Each row is followed by its group and then its class within the group.
[-19   3  -2   7   3  -1 -16   9  -2   0   1  -9  -3   4   1  -1   1 -12]  Pak.S
[ -8   9   4  12   0  -1 -19  10  17   2   3  -7 -11   5   0   0 -15 -14]  sut.F
[-13   3  -4   6   0  -3 -27   5   1  -4   3  -3  -6   2  -3   0  -2  -8]  Pak.U
[-17  -3  -4   8   2  -2 -24   4  -2   0  37  -2   2   9  -1   4  -5 -11]  milob.J
[ -5   1 -16   0   3  -6 -22   5  -3   4  -3   2  -7  -2   8   2   4 -18]  sut.T
[-17  -3  -7   4   3  -7 -17   4  -6   6   6   0  -3  -1  -3  -6   4 -16]  milob.K
[-14   6  -9  -1   1  -3 -23   2   2  -1   3  -4   2  -3  -3   3  -2 -13]  milob.K
[-12   0   4  10  10   3 -29  -1   5  -5  -2  -3  -1   0   0   2   0  -5]  Pak.Z
[ -9   6  -5  -1   3  -9 -21   5   0   8  -3  -1  -9  -3   0   0  -7 -16]  sut.T
[-18   3  -3   6  12  -7 -18   5   6   0   4   1   2   1   2  -2  -2  -9]  milob.J
[ -6   4 -11   6  -3   7 -38  11   4   0 -16  -2 -16   0  -5   1   3 -23]  sut.F
[-19   5  -1  10   0   4 -20  -2  -4  -1   1  -2  -9   0  -3   2   7  -7]  Pak.Z

Each row is followed by its group and then its class within the group.
[ 5 -1  0 -1  2 -3 -5  8  6 -5  4 -3  3  0  1 -1 -1  0]  M.faki
[-3  0 -1  1  3 -2 -4  4 -3 -4  0 -1  1  1 -3  0  0 -1]  X.Toz
[ 0  1 -1  2  7 -1 -2  1  0 -2 -2  0  1  2 -3 -1  5 -1]  X.kaz
[-1  0 -2 -1  2 -3 -2  2 -2 -3  1 -1  0  0 -3  0  1  0]  X.Toz
[-3  1 -1  1  1 -2 -2  0 -5 -3 -2 -1 -1  1 -3  1  1  0]  X.Toz
[ 3  0 -1  2  4  0 -2  1  5 -3  1 -2  0  1  1  1  4 -1]  M.Kor
[ 4  0 -1  0  4 -1 -2  2  2  0  1 -1  1  1  2  0  1  0]  M.faki
[ 1  0 -3  2  3 -1 -5  6  2 -5 -1 -2  3  2 -1 -1  0  2]  X.kaz
[-1 -1 -1  1  3  0 -3  4  1 -5 -1 -2  2  2 -2  0  1  0]  X.kaz
[ 0  0  0  1  3 -1 -3 -1 -4  1 -1  0  0  1 -2  1  1 -1]  X.Toz
[ 2 -1 -1  1  3  2 -3  4  5 -6  1 -4  3  1  1  1  4  0]  M.Kor
[ 0  2  0  1  5  0 -3  2  2 -4 -2 -2 -2  2 -1  2  5  0]  X.kaz
[-2  2 -4  1  2 -3 -3  5 -3 -6 -1 -3 -1  1 -4  0  1  1]  X.Toz
[ 5  0 -2  1  6 -1 -2  0  4  0  0 -2  0  0  2  0  2  0]  M.faki
[ 6  0 -1  1  5  1  0  0  3  3  1 -2  3  2  3  0  2  0]  M.faki
[-2  0 -1  1  6  0 -1 -2 -1 -3 -2  0  0  3 -3  2  1 -1]  X.kaz
[ 0  0  0  4  9  2  0 -3  0  0 -4  1 -1  3 -3  2  6 -1]  X.kaz
[-2  1  0  1  0 -3 -4  4 -1 -6  1 -2  2  0 -3 -1  1  0]  X.Toz
[ 0  0 -1  2  3  0 -4  3 -3 -2 -1 -2  0  1 -2  0  2 -1]  X.Toz
[ 0  1  0  2  4  1 -1 -1 -4  0 -3 -1 -1  2 -3  2  3  1]  X.Toz
[ 2  1  2  0  5  0  1 -3  3  0 -3  0 -1  0 -1 -1  5 -1]  M.faki
[ 2  0  0  1  3  1 -3  4  4 -4  2 -2  3  0  0 -1  2 -1]  M.Kor
[ 2  0 -1  0  5  0 -2  3  6 -5  2 -2  3  1  1  0  3 -1]  M.Kor
[-2  0 -1  2  4 -1 -1  1 -1 -4 -1  1  0  1 -2  0  1 -1]  X.kaz
[ 1  0  0  1  0 -2 -5  6 -2 -2  0 -3  0  0 -2  1  3  0]  X.Toz
[12  1 -3  5  7  7 -7  3 -2 10 -2 -8 -1  3  8  4 10  2]  M.Kor
[ 3  1  0  1  4  1  0  0  4 -2 -1  1  2  1 -1  0  1 -2]  M.Kor
[ 0  1 -3  4  5  0 -6  2 -3 -2 -2 -2  1  2 -3 -2  4  0]  X.kaz
[ 4  0  0  2  7  2  1  1  7 -1  2  0  5  0  1 -2  4 -1]  M.Kor
[ 5  1 -1  1  7  0  1 -3  3  4 -1 -1 -2  1  2  0  5 -2]  M.faki
[-1  1 -1  2 11  1  2 -5  0  1 -5  2 -2  2 -2  0  3 -2]  X.kaz
[ 0  0  0  3  3 -1 -3  2 -5 -1  1  0  1  0 -2  0  2  0]  X.Toz

Each row is followed by its group and then its class within the group.
[-2  3  0  1  3 12  1 -1  1  0 -7 -3 -6 -2  1  1 -1 -1]  Y.Tute
[ 1 -1 -4  2  2  8 -2  0  5 -1 -2 -1  2 -2  4 -2  4 -2]  R.lun
[ -6  -7  -1   1   0  -2   1   0  -1  -2 -18  -4   1   1   2  -1   3  -2]  E.Fufof
[ 0 -1 -3  2  6  4 -6 -3  7 -2 -2 -1  5 -2  5 -2  8 -1]  R.lun
[ -3   1   1   2   5   4  -7  -1   5  -4 -13  -3   6  -1   5  -2   8   1]  Y.Tute
[ -3   0  -3   1   3  13  -1  -4   2  -1 -13  -3  -5  -1   2   0   3  -3]  Y.Tute
[ 1  3 -3  0  2  3 -2 -2  3  0  5  1 -1 -1  2  0  2  0]  R.Posa
[-4 -5  2  1  0  2 -1  0 -2  1 -6  2  1  3  0 -1  2 -2]  E.bibo
[-1 -3  2  1  3  0 -5  1  6 -4 -7 -4  2 -2  7 -2  7 -3]  R.lun
[ -1   0   2   1   2  -5 -10   1  -3  -6  -2   0  13   0   2  -4   4   6]  P.Tomi
[-1 -1  0  0 -4  5  1 -1 -5 -2 -2 -1  1  1 -2 -2 -2  7]  P.Tomi
[ -3   2  -5   2   0  14   0  -4   1   0 -15  -5  -7  -1   1  -1   4  -6]  Y.Tute
[ 0 -3  0  1 -3  7 -1 -2  1  0 -7 -2  1  0 -2 -1  2 -2]  Y.pami
[ -5  -4   3   0  -1   4   2  -4  -5  -2 -14  -2  -6   3  -2  -1  -1  -2]  E.bibo
[-1  2 -2  2  2  8 -6 -1  5  1 -1 -2  2 -1  2 -1  5 -1]  Y.Tute
[ -5  -1  -4   2   2   9  -3  -2   1  -3 -12  -3  -1   0   3  -2   4  -2]  Y.Tute
[ -4  -9   0   0  -1  -4   0   1   0  -1 -12  -1  -1   2   2   0   3  -4]  E.Fufof
[ 1  1 -7  2 -2 17  3 -4 -2  1 -5 -1 -6 -2 -4  0  1 -2]  Y.pami
[ -3  -1  -7   5   0  13   0  -4  -1   0 -12  -2  -3  -2   0   1   2  -3]  Y.pami
[-1  1 -3  1 -1  7 -3  0 -1 -2  1 -2  0 -1  1 -1  0  0]  P.daz
[-1  2 -4  1  0  8 -1  0  2  0 -5 -2  0 -1  1 -1  3 -1]  Y.Tute
[ -3  -7  -1   1  -3  -1   4  -2  -5  -1 -12  -2  -3   1   0   0   0  -4]  E.Fufof
[-3  0 -3  2  3  6 -6 -2  1 -2 -9 -2  6  0  0 -1  5  1]  Y.Tute
[ -3  -6  -6   0  -3   5   9  -3  -6   0 -16  -3 -12   1  -2   2  -1  -6]  E.Fufof
[-5 -2 -2  0 -2  5  2 -2 -3  2 -6  0 -8  2 -2  0  0 -3]  E.bibo

Each row is followed by its group and then its class within the group.
[ 1  0  2  0 -2 -3  6 -7  3  1  6  0  2  2 -7 -2 -3  1]  <63>.Funov
[ 2 -2  2  3 -1 -3  3 -4  1  2  3 -1  1  1 -3  0 -4  1]  <63>.Funov
[11 -9  1 -2 -1  1 -4 -5  6  2  1 -4 -1 -2 -9 -2 -8  0]  <72>.Darak
[  9  -2   4  -1   1  -1  -5  -2   3  -1  -2   1   0   1  -8   0 -13   1]  <72>.ratu
[  8  -2   1  -2   0  -2   0  -1  -2   7   1  -6  -1  -4  -5  -1 -15   1]  <72>.ratu
[  7  -3   1  -1   2   0 -13  -3   3   0   0   0   3  -1  -5  -5  -7   3]  <72>.ratu
[ 2 -3  0 -2  8 -7  5 -5  3 -3  2 -2  2  3 -3 -1 -1  0]  <63>.lil
[ 6 -3  1  2 -1 -3 -4  0  3  1 -1 -3  2 -1 -7 -5 -9  0]  <72>.ratu
